Here is a tiny trained network, its code and every weight. The questions are about switching its units off for an input and a class, where a switched-off unit gives its printed mean instead of its output.

import numpy as np


def w(rows, s, z=0):
    codes = np.array(rows[::2]) - 128.0
    scale = np.full(codes.shape[1], s)
    scale[-1] = z or s
    return codes * scale


def norm(h):
    return h / np.sqrt((h * h).mean(-1, keepdims=True) + 1e-5)


def f(y):
    return np.maximum(y, 0)


def log_softmax(a):
    a = a - a.max(-1, keepdims=True)
    return a - np.log(np.exp(a).sum(-1, keepdims=True))


def net(x, mask):
    res = np.array(x, float).reshape(1, 4) / 4 @ E
    u = 0
    for l in range(4):
        y = f(norm(res) @ A[l][:, :-1].T + A[l][:, -1])
        res = res + np.where(mask[u : u + 4], y, B[l][:, -1]) @ B[l][:, :-1]
        u += 4
    return log_softmax(norm(res)[-1] @ U[:, :-1].T + U[:, -1])


A, B = {}, {}
E = w([
[166,144,80],'x0',
[19,145,38],'x1',
[131,254,76],'x2',
[159,103,130],'x3',
],0.0079)
A[0] = w([
[111,237,175,78],'0.n1',
[155,120,134,57],'0.n2',
[125,254,43,251],'0.n3',
[99,93,131,159],'0.n4',
],0.0088,0.0021)
B[0] = w([
[60,146,109,179],'0.n1',
[123,147,73,136],'0.n2',
[52,51,108,254],'0.n3',
[127,254,124,156],'0.n4',
],0.008,0.0071)
A[1] = w([
[197,75,195,190],'1.n1',
[97,216,168,250],'1.n2',
[114,254,143,20],'1.n3',
[128,126,127,103],'1.n4',
],0.008,0.0015)
B[1] = w([
[162,132,254,255],'1.n1',
[129,160,51,202],'1.n2',
[235,135,182,163],'1.n3',
[94,182,35,128],'1.n4',
],0.0071,0.0038)
A[2] = w([
[147,182,160,201],'2.n1',
[77,82,112,131],'2.n2',
[100,209,88,252],'2.n3',
[93,177,2,199],'2.n4',
],0.0077,0.0016)
B[2] = w([
[68,143,2,163],'2.n1',
[130,94,161,187],'2.n2',
[88,63,35,203],'2.n3',
[200,80,82,253],'2.n4',
],0.0084,0.006)
A[3] = w([
[135,140,105,91],'3.n1',
[93,16,56,143],'3.n2',
[185,2,197,253],'3.n3',
[112,92,84,124],'3.n4',
],0.0089,0.0027)
B[3] = w([
[136,153,165,135],'3.n1',
[189,81,202,255],'3.n2',
[218,249,129,236],'3.n3',
[154,166,119,185],'3.n4',
],0.011,0.0079)
U = w([
[153,244,213,43],'0',
[103,198,159,255],'1',
[50,86,109,43],'2',
],0.011,0.00094)

Each question gives the input, the list of numbers given to net, and the class t.
The units are the neurons (one row each of A and B). Each row of codes is followed by its name. A weight is (code - 128) times the scale printed after its matrix; where a second scale follows, it is the last column's (A, B and U).
mask holds one flag per neuron, layer by layer. A switched-off neuron (its flag False) gives its mean, the last column of its row in B, instead of its output. The means were averaged over made-up inputs and are rounded, as every weight is.
A unit's drop is (log p(t) with every unit on - log p(t) with that unit switched off) / (log p(t) with every unit on - log p(t) with every unit switched off).
The circuit of an input: a set's keep is (log p(t) with only the set's units on - log p(t) with every unit switched off) / (log p(t) with every unit on - log p(t) with every unit switched off). Starting from the 12 units with the biggest drops (on a tie, the unit counted first), units are removed one at a time, each time the one whose removal leaves the highest keep (on an exact tie, the one counted first), for as long as the keep stays at least 0.8.
circuit, biggest first: the units of the circuit, biggest drop first
k most important neurons: the k neurons with the biggest drops, biggest first
k most important neurons of layer l: the k neurons of layer l with the biggest drops, biggest first
drop of u: that unit's drop, to one decimal
input [-2,1,-7,7], class 0: circuit, biggest first	(3.n3)
input [-7,0,6,-7], class 2: circuit, biggest first	(3.n3 0.n3)
input [-6,4,-7,4], class 0: circuit, biggest first	(3.n3 0.n3)
input [-7,0,0,-3], class 2: circuit, biggest first	(3.n3 2.n3 1.n2 0.n3)
input [-8,4,-7,4], class 0: circuit, biggest first	(3.n3 0.n3)
input [5,6,1,-1], class 2: 2 most important neurons	(3.n3 0.n3)
input [-8,7,-4,7], class 0: circuit, biggest first	(0.n3 2.n3)
input [3,8,-5,8], class 0: circuit, biggest first	(3.n2 0.n3)
input [-1,-2,7,0], class 2: drop of 3.n3	0.3
input [5,6,-5,4], class 0: drop of 1.n1	-0.2
input [4,1,6,-5], class 2: drop of 0.n3	0.2
input [7,7,7,4], class 2: drop of 2.n4	0.0
input [8,8,-6,8], class 0: 2 most important neurons of layer 3	(3.n2 3.n4)
